Below is a small trained network, with its code and all its weights. Each question gives an input and a target symbol and asks what happens when units are switched off, that is, made to give their printed mean instead of their output.

import numpy as np


def w(rows, s, z=0):
    codes = np.array(rows[::2]) - 128.0
    scale = np.full(codes.shape[1], s)
    scale[-1] = z or s
    return codes * scale


def norm(h):
    return h / np.sqrt((h * h).mean(-1, keepdims=True) + 1e-5)


def f(y):
    return np.maximum(y, 0)


def softmax(a):
    e = np.exp(a - a.max(-1, keepdims=True))
    return e / e.sum(-1, keepdims=True)


def log_softmax(a):
    a = a - a.max(-1, keepdims=True)
    return a - np.log(np.exp(a).sum(-1, keepdims=True))


def net(x, mask):
    ids = ['ΘΞΦαβδεησψω'.index(c) for c in x.split()]
    T = len(ids)
    res = E[ids] + P[:T]
    u = 0
    for l in range(2):
        q, k, v = (norm(res) @ M[l].T for M in (Q, K, V))
        z = softmax(np.where(np.tri(T) > 0, q @ k.T / 2**0.5, -1e9)) @ v
        res = res + np.where(mask[u], z, O[l][:, -1]) @ O[l][:, :-1]
        u += 1
        y = f(norm(res) @ A[l][:, :-1].T + A[l][:, -1])
        res = res + np.where(mask[u : u + 16], y, B[l][:, -1]) @ B[l][:, :-1]
        u += 16
    return log_softmax(norm(res)[-1] @ U[:, :-1].T + U[:, -1])


Q, K, V, O, A, B = {}, {}, {}, {}, {}, {}
E = w([
[175,115,160,186],'Θ',
[158,134,100,130],'Ξ',
[158,142,50,98],'Φ',
[162,135,82,114],'α',
[85,148,122,16],'β',
[149,130,72,84],'δ',
[161,124,82,89],'ε',
[134,131,50,80],'η',
[91,93,253,139],'σ',
[157,89,107,112],'ψ',
[133,52,152,182],'ω',
],0.0048)
P = w([
[225,165,120,117],'0',
[197,79,81,61],'1',
[41,113,4,170],'2',
[196,228,181,142],'3',
[175,23,132,16],'4',
[101,18,47,191],'5',
],0.0038)
Q[0] = w([
[109,29,79,128],'L0H1',
[251,150,181,69],'L0H1',
],0.025)
K[0] = w([
[90,251,224,79],'L0H1',
[30,2,155,29],'L0H1',
],0.018)
V[0] = w([
[117,68,111,120],'L0H1',
[77,194,97,7],'L0H1',
],0.013)
O[0] = w([
[138,81,135,113,103],'L0H1',
[2,131,83,55,248],'L0H1',
],0.0086,0.0014)
A[0] = w([
[171,116,140,114,107],'L0N1',
[141,150,199,71,57],'L0N2',
[144,176,149,61,97],'L0N3',
[123,117,160,105,138],'L0N4',
[113,235,141,150,53],'L0N5',
[119,92,102,144,148],'L0N6',
[98,104,113,139,53],'L0N7',
[123,62,115,140,147],'L0N8',
[136,133,109,89,114],'L0N9',
[123,92,143,138,135],'L0N10',
[75,193,127,172,112],'L0N11',
[108,136,168,111,108],'L0N12',
[124,123,141,149,110],'L0N13',
[129,248,184,106,142],'L0N14',
[97,114,106,162,2],'L0N15',
[139,143,99,139,98],'L0N16',
],0.013,0.0034)
B[0] = w([
[63,70,102,161,249],'L0N1',
[85,30,103,175,153],'L0N2',
[197,77,82,110,216],'L0N3',
[156,138,128,168,174],'L0N4',
[160,203,63,237,154],'L0N5',
[123,176,168,139,223],'L0N6',
[95,96,66,106,185],'L0N7',
[146,211,141,144,231],'L0N8',
[182,139,148,133,254],'L0N9',
[120,156,95,129,171],'L0N10',
[235,125,149,81,217],'L0N11',
[132,114,90,177,155],'L0N12',
[141,166,132,136,153],'L0N13',
[117,198,253,42,193],'L0N14',
[182,67,102,62,152],'L0N15',
[140,140,155,161,173],'L0N16',
],0.018,0.0026)
Q[1] = w([
[123,57,103,190],'L1H1',
[51,145,7,204],'L1H1',
],0.012)
K[1] = w([
[131,136,194,157],'L1H1',
[110,11,212,106],'L1H1',
],0.013)
V[1] = w([
[112,112,192,111],'L1H1',
[135,165,1,180],'L1H1',
],0.0065)
O[1] = w([
[60,59,101,134,2],'L1H1',
[254,238,93,95,198],'L1H1',
],0.0028,0.00074)
A[1] = w([
[126,127,197,101,82],'L1N1',
[158,121,125,120,116],'L1N2',
[151,106,97,74,21],'L1N3',
[151,134,160,169,115],'L1N4',
[117,72,139,184,94],'L1N5',
[104,88,136,102,117],'L1N6',
[9,185,63,150,52],'L1N7',
[114,123,159,89,146],'L1N8',
[90,173,202,165,92],'L1N9',
[86,43,69,137,63],'L1N10',
[76,93,107,161,5],'L1N11',
[95,101,121,47,104],'L1N12',
[81,105,102,160,44],'L1N13',
[68,110,190,107,101],'L1N14',
[113,119,161,116,69],'L1N15',
[136,66,118,100,148],'L1N16',
],0.014,0.0026)
B[1] = w([
[121,185,120,142,159],'L1N1',
[115,118,157,138,198],'L1N2',
[150,53,105,147,252],'L1N3',
[108,167,141,86,239],'L1N4',
[106,71,167,105,238],'L1N5',
[153,129,129,175,156],'L1N6',
[156,113,254,198,186],'L1N7',
[104,161,103,109,173],'L1N8',
[142,86,64,177,190],'L1N9',
[104,111,66,225,197],'L1N10',
[117,100,50,118,159],'L1N11',
[86,198,128,61,253],'L1N12',
[102,105,68,140,159],'L1N13',
[71,184,165,155,150],'L1N14',
[109,142,147,152,135],'L1N15',
[80,142,113,133,199],'L1N16',
],0.032,0.0044)
U = w([
[108,57,230,124,194],'Θ',
[213,240,162,118,121],'Ξ',
[118,125,92,70,91],'Φ',
[254,61,104,131,101],'α',
[26,194,168,196,81],'β',
[98,148,92,59,177],'δ',
[146,94,96,70,67],'ε',
[69,189,145,94,11],'η',
[65,38,65,198,171],'σ',
[172,193,52,210,134],'ψ',
[169,123,206,177,235],'ω',
],0.0099,0.0012)

Each question gives the input, a string of symbols that net reads in full, and the target symbol t.
The units are the heads (2 rows each of Q, K, V and O) and the neurons (one row each of A and B). Each row of codes is followed by its name. A weight is (code - 128) times the scale printed after its matrix; where a second scale follows, it is the last column's (O, A, B and U).
mask holds one flag per unit, layer by layer, with each layer's heads first. A switched-off unit (its flag False) gives its mean, the last column of its rows in O or B, instead of its output. The means were averaged over made-up inputs and are rounded, as every weight is.
A unit's drop is (log p(t) with every unit on - log p(t) with that unit switched off) / (log p(t) with every unit on - log p(t) with every unit switched off).
The circuit of an input: a set's keep is (log p(t) with only the set's units on - log p(t) with every unit switched off) / (log p(t) with every unit on - log p(t) with every unit switched off). Starting from the 12 units with the biggest drops (on a tie, the unit counted first), units are removed one at a time, each time the one whose removal leaves the highest keep (on an exact tie, the one counted first), for as long as the keep stays at least 0.8.
units of the circuit, in order: the units of the circuit, biggest drop first
k most important neurons: the k neurons with the biggest drops, biggest first
top k neurons in layer l: the k neurons of layer l with the biggest drops, biggest first
input σ η ψ Φ, target σ: top neuron in layer 0	(L0N1)
input δ Θ α, target δ: 2 most important neurons	(L0N11; L1N12)
input β η δ α ω, target β: units of the circuit, in order	(L0H1; L1N7; L1N12; L1N10)
input ε ψ ω α Ξ Ξ, target α: 3 most important neurons	(L0N15; L0N11; L1N12)
input σ Φ δ β, target δ: 2 most important neurons	(L0N14; L0N3)
input Φ β Θ α Ξ, target β: units of the circuit, in order	(L0H1; L1N7; L1N12; L1N10)
input α ω ε Ξ α, target α: top 3 neurons in layer 0	(L0N14; L0N8; L0N4)
input ω Ξ δ, target ω: 2 most important neurons	(L1N12; L1N3)
input α Φ ω, target α: 2 most important neurons	(L0N15; L0N8)
input ε δ Θ Θ Θ η, target Θ: 3 most important neurons	(L1N5; L1N12; L0N1)
input Θ σ ψ, target Θ: 2 most important neurons	(L1N5; L0N1)
input δ Φ δ δ β, target β: 3 most important neurons	(L1N7; L1N12; L0N11)
input δ ω ψ, target δ: 3 most important neurons	(L0N11; L0N1; L0N15)
input Φ Θ ψ Ξ ψ, target ψ: 3 most important neurons	(L0N8; L1N9; L0N3)
input ω α Θ ω α, target α: most important neuron	(L0N14)
input ψ β ω Ξ, target Θ: top 2 neurons in layer 1	(L1N12; L1N5)
input δ η Ξ Θ δ, target δ: 4 most important neurons	(L0N1; L0N9; L1N12; L0N8)
input ψ β Ξ δ Θ Φ, target δ: 2 most important neurons	(L0N11; L1N12)
input ψ ω σ, target ψ: top 2 neurons in layer 0	(L0N1; L0N3)
input δ α Φ β α δ, target β: top 3 neurons in layer 1	(L1N7; L1N12; L1N10)
input σ δ δ β α Θ, target β: top 2 neurons in layer 0	(L0N14; L0N7)
input α ψ ε α Θ β, target α: top 3 neurons in layer 0	(L0N11; L0N5; L0N1)
input Θ σ η δ ε η, target δ: top 3 neurons in layer 0	(L0N11; L0N1; L0N15)
input η ψ Φ α, target σ: top neuron in layer 0	(L0N3)
input α ω ψ, target α: top 3 neurons in layer 0	(L0N15; L0N7; L0N14)
